Below are the code and all the weights of a small trained network. Each question names an input and a target symbol and asks about switching units off, where a switched-off unit gives its printed mean instead of its output.

import numpy as np


def w(rows, s, z=0):
    codes = np.array(rows[::2]) - 128.0
    scale = np.full(codes.shape[1], s)
    scale[-1] = z or s
    return codes * scale


def norm(h):
    return h / np.sqrt((h * h).mean(-1, keepdims=True) + 1e-5)


def f(y):
    return y / 2 * (1 + np.tanh(0.7978845608 * (y + 0.044715 * y**3)))


def softmax(a):
    e = np.exp(a - a.max(-1, keepdims=True))
    return e / e.sum(-1, keepdims=True)


def log_softmax(a):
    a = a - a.max(-1, keepdims=True)
    return a - np.log(np.exp(a).sum(-1, keepdims=True))


def net(x, mask):
    ids = ['ΘΛΞαβγεημπσφψω'.index(c) for c in x.split()]
    T = len(ids)
    res = E[ids] + P[:T]
    u = 0
    for l in range(2):
        r = norm(res)
        for j in range(3):
            rows = slice(3 * j, 3 * j + 3)
            q, k, v = (r @ M[l][rows].T for M in (Q, K, V))
            z = softmax(np.where(np.tri(T) > 0, q @ k.T / 3**0.5, -1e9)) @ v
            o = O[l][rows]
            res = res + np.where(mask[u + j], z, o[:, -1]) @ o[:, :-1]
        u += 3
        y = f(norm(res) @ A[l][:, :-1].T + A[l][:, -1])
        res = res + np.where(mask[u : u + 4], y, B[l][:, -1]) @ B[l][:, :-1]
        u += 4
    return log_softmax(norm(res)[-1] @ U[:, :-1].T + U[:, -1])


Q, K, V, O, A, B = {}, {}, {}, {}, {}, {}
E = w([
[155,115,135,156,132,80],'Θ',
[199,61,138,99,143,137],'Λ',
[115,166,153,157,149,61],'Ξ',
[188,112,117,145,142,121],'α',
[138,79,119,105,56,70],'β',
[68,159,200,118,148,50],'γ',
[100,184,164,125,136,12],'ε',
[88,150,129,111,151,39],'η',
[137,168,130,149,71,11],'μ',
[140,148,68,141,113,90],'π',
[169,130,46,122,126,77],'σ',
[158,176,55,194,128,145],'φ',
[255,1,156,162,66,150],'ψ',
[72,180,119,65,131,168],'ω',
],0.0096)
P = w([
[229,162,158,104,160,115],'0',
[136,83,163,54,78,146],'1',
[154,29,120,104,254,149],'2',
[239,181,123,171,120,103],'3',
[115,98,154,74,82,146],'4',
[83,19,139,142,225,137],'5',
[204,188,107,193,109,93],'6',
[85,106,134,91,83,157],'7',
[49,54,138,176,160,142],'8',
[161,196,101,210,100,88],'9',
[89,108,153,83,90,155],'10',
],0.0098)
Q[0] = w([
[131,129,137,89,184,173],'L0H0',
[119,123,146,80,168,89],'L0H0',
[117,153,113,181,116,125],'L0H0',
[203,190,124,203,77,4],'L0H1',
[100,55,173,120,110,148],'L0H1',
[171,103,128,75,152,129],'L0H1',
[185,200,109,132,119,102],'L0H2',
[134,150,84,176,141,69],'L0H2',
[163,211,147,146,109,26],'L0H2',
],0.011)
K[0] = w([
[151,89,147,139,215,140],'L0H0',
[122,92,137,81,140,71],'L0H0',
[144,177,96,171,125,121],'L0H0',
[16,135,90,165,98,137],'L0H1',
[152,71,219,73,108,106],'L0H1',
[164,63,125,124,138,163],'L0H1',
[86,150,2,149,116,123],'L0H2',
[114,139,69,167,147,29],'L0H2',
[36,154,63,109,110,89],'L0H2',
],0.0094)
V[0] = w([
[141,80,110,109,252,126],'L0H0',
[106,84,52,5,48,129],'L0H0',
[78,102,199,65,126,138],'L0H0',
[96,92,42,137,120,208],'L0H1',
[175,45,166,150,78,3],'L0H1',
[154,99,107,220,107,132],'L0H1',
[202,125,168,226,72,76],'L0H2',
[81,50,4,121,104,128],'L0H2',
[140,139,98,177,124,220],'L0H2',
],0.0049)
O[0] = w([
[34,81,43,91,101,229,140],'L0H0',
[8,219,122,208,159,114,151],'L0H0',
[137,190,1,154,106,160,135],'L0H0',
[74,228,75,173,188,228,28],'L0H1',
[131,90,117,44,185,83,254],'L0H1',
[236,191,82,64,216,160,95],'L0H1',
[99,132,210,165,79,139,196],'L0H2',
[132,102,24,99,53,104,61],'L0H2',
[56,65,130,89,96,133,36],'L0H2',
],0.0035,0.0036)
A[0] = w([
[80,211,157,91,2,110,7],'L0N0',
[211,192,111,181,80,223,158],'L0N1',
[169,29,81,51,48,179,29],'L0N2',
[144,45,106,177,205,66,230],'L0N3',
],0.0066,0.0019)
B[0] = w([
[168,69,134,87,99,28,197],'L0N0',
[57,193,220,136,89,24,173],'L0N1',
[96,211,136,201,167,130,171],'L0N2',
[15,91,105,115,242,2,254],'L0N3',
],0.0067,0.0043)
Q[1] = w([
[68,139,102,129,133,199],'L1H0',
[188,82,64,115,156,148],'L1H0',
[131,25,109,112,254,144],'L1H0',
[183,96,178,221,112,6],'L1H1',
[176,207,109,172,188,85],'L1H1',
[156,172,127,223,197,211],'L1H1',
[130,84,141,25,119,125],'L1H2',
[118,125,180,171,87,54],'L1H2',
[127,197,122,211,138,96],'L1H2',
],0.0089)
K[1] = w([
[168,117,124,166,141,210],'L1H0',
[112,89,95,151,115,140],'L1H0',
[27,91,87,129,103,169],'L1H0',
[81,74,141,165,135,87],'L1H1',
[122,76,191,251,157,150],'L1H1',
[115,163,110,149,160,164],'L1H1',
[158,103,157,87,122,40],'L1H2',
[50,69,147,130,104,115],'L1H2',
[59,143,126,156,55,149],'L1H2',
],0.011)
V[1] = w([
[144,78,124,158,41,99],'L1H0',
[239,238,95,98,98,79],'L1H0',
[170,98,214,111,172,103],'L1H0',
[106,3,120,171,106,161],'L1H1',
[170,181,134,239,131,169],'L1H1',
[234,119,143,152,184,127],'L1H1',
[79,158,165,77,103,121],'L1H2',
[140,140,86,106,67,186],'L1H2',
[187,162,187,255,121,79],'L1H2',
],0.0064)
O[1] = w([
[176,171,113,76,138,165,120],'L1H0',
[138,117,82,127,83,225,161],'L1H0',
[65,140,123,113,85,209,251],'L1H0',
[241,1,143,159,149,180,104],'L1H1',
[175,125,156,145,97,76,8],'L1H1',
[83,124,79,168,45,120,138],'L1H1',
[56,141,115,154,124,127,166],'L1H2',
[120,135,134,121,55,95,2],'L1H2',
[232,115,102,204,159,142,161],'L1H2',
],0.0065,0.0058)
A[1] = w([
[130,57,72,72,27,118,50],'L1N0',
[120,184,1,97,166,108,139],'L1N1',
[49,106,172,72,149,99,7],'L1N2',
[56,130,99,79,94,131,3],'L1N3',
],0.0079,0.0049)
B[1] = w([
[117,183,131,162,227,121,169],'L1N0',
[167,83,71,137,72,121,251],'L1N1',
[172,104,78,215,131,106,252],'L1N2',
[240,141,254,96,97,180,162],'L1N3',
],0.0089,0.0027)
U = w([
[70,40,56,125,192,79,151],'Θ',
[36,143,168,195,228,101,121],'Λ',
[246,51,193,223,109,98,78],'Ξ',
[114,241,67,236,133,182,70],'α',
[157,192,215,101,231,184,79],'β',
[123,36,247,52,111,130,143],'γ',
[221,142,172,73,110,4,130],'ε',
[165,46,65,49,64,63,125],'η',
[144,237,155,51,195,13,2],'μ',
[213,190,67,66,221,133,115],'π',
[141,93,23,126,44,125,158],'σ',
[7,181,157,97,24,111,155],'φ',
[142,86,158,197,129,223,181],'ψ',
[66,126,92,23,135,212,210],'ω',
],0.011,0.0044)

Each question gives the input, a string of symbols that net reads in full, and the target symbol t.
The units are the heads (3 rows each of Q, K, V and O) and the neurons (one row each of A and B). Each row of codes is followed by its name. A weight is (code - 128) times the scale printed after its matrix; where a second scale follows, it is the last column's (O, A, B and U).
mask holds one flag per unit, layer by layer, with each layer's heads first. A switched-off unit (its flag False) gives its mean, the last column of its rows in O or B, instead of its output. The means were averaged over made-up inputs and are rounded, as every weight is.
A unit's drop is (log p(t) with every unit on - log p(t) with that unit switched off) / (log p(t) with every unit on - log p(t) with every unit switched off).
The circuit of an input: a set's keep is (log p(t) with only the set's units on - log p(t) with every unit switched off) / (log p(t) with every unit on - log p(t) with every unit switched off). Starting from the 12 units with the biggest drops (on a tie, the unit counted first), units are removed one at a time, each time the one whose removal leaves the highest keep (on an exact tie, the one counted first), for as long as the keep stays at least 0.8.
circuit, biggest first: the units of the circuit, biggest drop first
unit that matters most: the unit with the biggest drop
k most important neurons: the k neurons with the biggest drops, biggest first
k most important neurons of layer l: the k neurons of layer l with the biggest drops, biggest first
heads that matter: for each layer, one digit per head in row order, 1 if its drop is at least 0.15 and else 0, layers parted by /
input ψ α μ π π ω α ε, target ε: heads that matter : 001 / 000
input ψ π ε γ, target σ: heads that matter : 001 / 100
input σ ε π Λ, target σ: unit that matters most : L0H2
input μ Ξ γ β π Λ π β, target β: 2 most important neurons : L0N3, L1N0
input β Λ α γ π ω ω ε ψ μ π, target π: circuit, biggest first : L1N0, L0N3, L0N0, L1H0
input Λ Λ η ω Θ φ γ, target α: circuit, biggest first : L0H1, L0N3
input γ γ γ ε μ ω ψ σ φ ε Ξ, target Ξ: 3 most important neurons : L1N2, L0N3, L1N3
input ω φ φ ε, target α: heads that matter : 010 / 100
input ω π α β ε, target ε: 2 most important neurons of layer 1 : L1N3, L1N2
input β γ γ π Θ η Λ ψ ψ Ξ, target Ξ: heads that matter : 000 / 010
input β ε α γ γ Λ β, target Λ: 2 most important neurons : L1N0, L1N1
input ε γ α ε ω β β, target φ: heads that matter : 010 / 001
input γ π ε β, target σ: heads that matter : 000 / 100
input α ω π α μ, target μ: 2 most important neurons : L1N0, L0N0
input φ γ ω Θ α Λ ψ ψ ω ε, target φ: circuit, biggest first : L1H2, L0N3, L0H1, L0H0
input π γ Λ π φ Θ β, target α: circuit, biggest first : L0H1
input ω γ π π ε β α μ ω Θ, target φ: 3 most important neurons of layer 0 : L0N1, L0N3, L0N2
input ω π Θ η μ π ω π μ μ, target σ: circuit, biggest first : L0H2, L1N1
input ε ω α α α γ α, target Λ: heads that matter : 100 / 000
input Λ α η α π ε π π φ μ σ, target σ: 3 most important neurons of layer 0 : L0N3, L0N2, L0N1
input π α γ η γ β ψ η α η ψ, target ψ: most important neuron of layer 0 : L0N2
input ε η γ Λ ω φ π, target φ: circuit, biggest first : L1H2, L0N1
input α π β α, target σ: 4 most important neurons : L1N1, L0N1, L0N3, L0N0
input Ξ π β β φ η μ, target α: 3 most important neurons : L0N3, L1N3, L0N1
input η π π φ β α Θ ω η γ, target φ: circuit, biggest first : L1H2, L0N3
input π ω α ε π σ γ, target η: heads that matter : 001 / 100
input Ξ β π ψ γ η ω γ π γ π, target π: most important neuron of layer 0 : L0N3
input π Ξ η Θ ω ε ε Λ γ β, target Λ: 2 most important neurons : L1N0, L0N2
input π γ ω Θ ω γ φ γ π μ, target σ: heads that matter : 011 / 100
input Λ ω β α η, target η: heads that matter : 001 / 000
